Here is a tiny trained network, its code and every weight. The questions are about switching its units off for an input and a target symbol, where a switched-off unit gives its printed mean instead of its output.

import numpy as np


def w(rows, s, z=0):
    codes = np.array(rows[::2]) - 128.0
    scale = np.full(codes.shape[1], s)
    scale[-1] = z or s
    return codes * scale


def f(y):
    return y / 2 * (1 + np.tanh(0.7978845608 * (y + 0.044715 * y**3)))


def softmax(a):
    e = np.exp(a - a.max(-1, keepdims=True))
    return e / e.sum(-1, keepdims=True)


def log_softmax(a):
    a = a - a.max(-1, keepdims=True)
    return a - np.log(np.exp(a).sum(-1, keepdims=True))


def net(x, mask):
    ids = ['αβγδεηθμξπτφψ'.index(c) for c in x.split()]
    T = len(ids)
    res = E[ids] + P[:T]
    u = 0
    for l in range(2):
        q, k, v = (res @ M[l].T for M in (Q, K, V))
        z = softmax(np.where(np.tri(T) > 0, q @ k.T / 4**0.5, -1e9)) @ v
        res = res + np.where(mask[u], z, O[l][:, -1]) @ O[l][:, :-1]
        u += 1
        y = f(res @ A[l][:, :-1].T + A[l][:, -1])
        res = res + np.where(mask[u : u + 12], y, B[l][:, -1]) @ B[l][:, :-1]
        u += 12
    return log_softmax(res[-1] @ U[:, :-1].T + U[:, -1])


Q, K, V, O, A, B = {}, {}, {}, {}, {}, {}
E = w([
[74,117,126],'α',
[163,124,156],'β',
[184,171,156],'γ',
[209,144,163],'δ',
[95,111,145],'ε',
[134,82,140],'η',
[185,249,149],'θ',
[65,234,163],'μ',
[117,83,148],'ξ',
[12,137,69],'π',
[82,61,88],'τ',
[230,29,139],'φ',
[219,219,174],'ψ',
],0.013)
P = w([
[92,172,82],'0',
[173,115,174],'1',
[119,98,195],'2',
[109,42,199],'3',
[127,185,100],'4',
[129,185,97],'5',
[170,240,80],'6',
[171,220,175],'7',
[140,255,159],'8',
],0.0086)
Q[0] = w([
[64,26,211],'L0H0',
[204,70,179],'L0H0',
[139,97,255],'L0H0',
[142,80,7],'L0H0',
],0.0094)
K[0] = w([
[172,254,14],'L0H0',
[174,123,51],'L0H0',
[95,175,33],'L0H0',
[232,24,211],'L0H0',
],0.0052)
V[0] = w([
[223,142,19],'L0H0',
[139,84,222],'L0H0',
[219,42,46],'L0H0',
[186,1,196],'L0H0',
],0.0062)
O[0] = w([
[2,176,152,2],'L0H0',
[108,180,102,128],'L0H0',
[15,86,239,75],'L0H0',
[80,141,228,126],'L0H0',
],0.0085,0.00085)
A[0] = w([
[149,131,230,109],'L0N0',
[140,144,153,4],'L0N1',
[248,177,117,40],'L0N2',
[221,125,118,30],'L0N3',
[123,110,151,151],'L0N4',
[70,148,171,105],'L0N5',
[69,59,67,28],'L0N6',
[117,82,180,134],'L0N7',
[77,141,118,168],'L0N8',
[127,79,132,98],'L0N9',
[175,139,80,29],'L0N10',
[173,172,159,69],'L0N11',
],0.012,0.0033)
B[0] = w([
[64,143,123,192],'L0N0',
[105,131,56,107],'L0N1',
[123,115,160,254],'L0N2',
[99,155,97,177],'L0N3',
[116,171,130,143],'L0N4',
[154,186,118,153],'L0N5',
[64,103,140,176],'L0N6',
[123,159,81,169],'L0N7',
[184,70,117,162],'L0N8',
[100,179,116,140],'L0N9',
[120,171,96,145],'L0N10',
[97,2,57,175],'L0N11',
],0.0083,0.0043)
Q[1] = w([
[157,61,133],'L1H0',
[103,255,129],'L1H0',
[111,246,178],'L1H0',
[58,99,115],'L1H0',
],0.0098)
K[1] = w([
[209,193,81],'L1H0',
[199,188,185],'L1H0',
[114,97,210],'L1H0',
[163,79,2],'L1H0',
],0.0079)
V[1] = w([
[159,183,172],'L1H0',
[216,183,197],'L1H0',
[94,82,141],'L1H0',
[104,3,180],'L1H0',
],0.011)
O[1] = w([
[34,84,191,62],'L1H0',
[15,71,62,2],'L1H0',
[173,155,212,159],'L1H0',
[146,153,254,148],'L1H0',
],0.0082,0.005)
A[1] = w([
[97,181,173,46],'L1N0',
[166,131,58,85],'L1N1',
[40,125,157,4],'L1N2',
[98,82,165,108],'L1N3',
[123,67,75,88],'L1N4',
[196,115,40,114],'L1N5',
[200,95,126,151],'L1N6',
[125,198,172,36],'L1N7',
[174,50,78,3],'L1N8',
[121,149,98,207],'L1N9',
[84,158,1,232],'L1N10',
[114,122,107,5],'L1N11',
],0.0097,0.0036)
B[1] = w([
[138,135,73,159],'L1N0',
[105,130,108,188],'L1N1',
[101,182,58,120],'L1N2',
[34,189,131,122],'L1N3',
[127,89,116,152],'L1N4',
[103,227,174,234],'L1N5',
[11,164,31,212],'L1N6',
[176,133,102,187],'L1N7',
[125,140,76,151],'L1N8',
[152,3,214,169],'L1N9',
[153,60,202,254],'L1N10',
[187,169,115,107],'L1N11',
],0.0054,0.0053)
U = w([
[156,137,81,92],'α',
[102,134,112,161],'β',
[115,121,101,102],'γ',
[83,141,131,113],'δ',
[137,156,69,100],'ε',
[119,138,152,101],'η',
[169,68,28,186],'θ',
[160,172,83,61],'μ',
[123,122,148,254],'ξ',
[191,214,17,117],'π',
[254,173,199,85],'τ',
[15,243,141,108],'φ',
[156,93,105,93],'ψ',
],0.0072,0.0044)

Each question gives the input, a string of symbols that net reads in full, and the target symbol t.
The units are the heads (4 rows each of Q, K, V and O) and the neurons (one row each of A and B). Each row of codes is followed by its name. A weight is (code - 128) times the scale printed after its matrix; where a second scale follows, it is the last column's (O, A, B and U).
mask holds one flag per unit, layer by layer, with each layer's heads first. A switched-off unit (its flag False) gives its mean, the last column of its rows in O or B, instead of its output. The means were averaged over made-up inputs and are rounded, as every weight is.
A unit's drop is (log p(t) with every unit on - log p(t) with that unit switched off) / (log p(t) with every unit on - log p(t) with every unit switched off).
The circuit of an input: a set's keep is (log p(t) with only the set's units on - log p(t) with every unit switched off) / (log p(t) with every unit on - log p(t) with every unit switched off). Starting from the 12 units with the biggest drops (on a tie, the unit counted first), units are removed one at a time, each time the one whose removal leaves the highest keep (on an exact tie, the one counted first), for as long as the keep stays at least 0.8.
units of the circuit, in order: the units of the circuit, biggest drop first
k most important neurons: the k neurons with the biggest drops, biggest first
top k neurons in layer l: the k neurons of layer l with the biggest drops, biggest first
drop of u: that unit's drop, to one decimal
input τ τ η, target τ: most important neuron	L0N6
input π φ δ, target π: top 2 neurons in layer 0	L0N11, L0N6
input π θ δ ξ, target π: units of the circuit, in order	L0H0, L1H0
input φ φ ξ δ ξ, target φ: top 2 neurons in layer 0	L0N5, L0N11
input π τ θ, target π: units of the circuit, in order	L0N11, L0H0, L1H0
input π ξ τ τ, target π: units of the circuit, in order	L1H0, L0H0, L1N6
input μ ε φ, target θ: units of the circuit, in order	L1H0, L0H0
input φ ε η τ, target φ: units of the circuit, in order	L0H0, L0N5, L1N3, L1H0
input θ ξ η, target θ: units of the circuit, in order	L0H0, L1H0
input μ θ τ π τ, target θ: top 2 neurons in layer 0	L0N10, L0N3
input θ τ τ τ τ φ α, target τ: 2 most important neurons	L0N6, L1N6
input τ φ τ, target τ: top 2 neurons in layer 0	L0N6, L0N8
input τ φ ε, target τ: top 2 neurons in layer 1	L1N6, L1N7
input ε τ ξ φ π φ τ, target φ: units of the circuit, in order	L0H0
input τ τ τ τ π τ ξ τ π, target τ: drop of L1N1	0.0
input ξ τ τ τ ξ, target τ: drop of L1N10	-0.1
input τ π α, target τ: drop of L1H0	0.8
input π β φ γ, target π: drop of L0H0	1.0
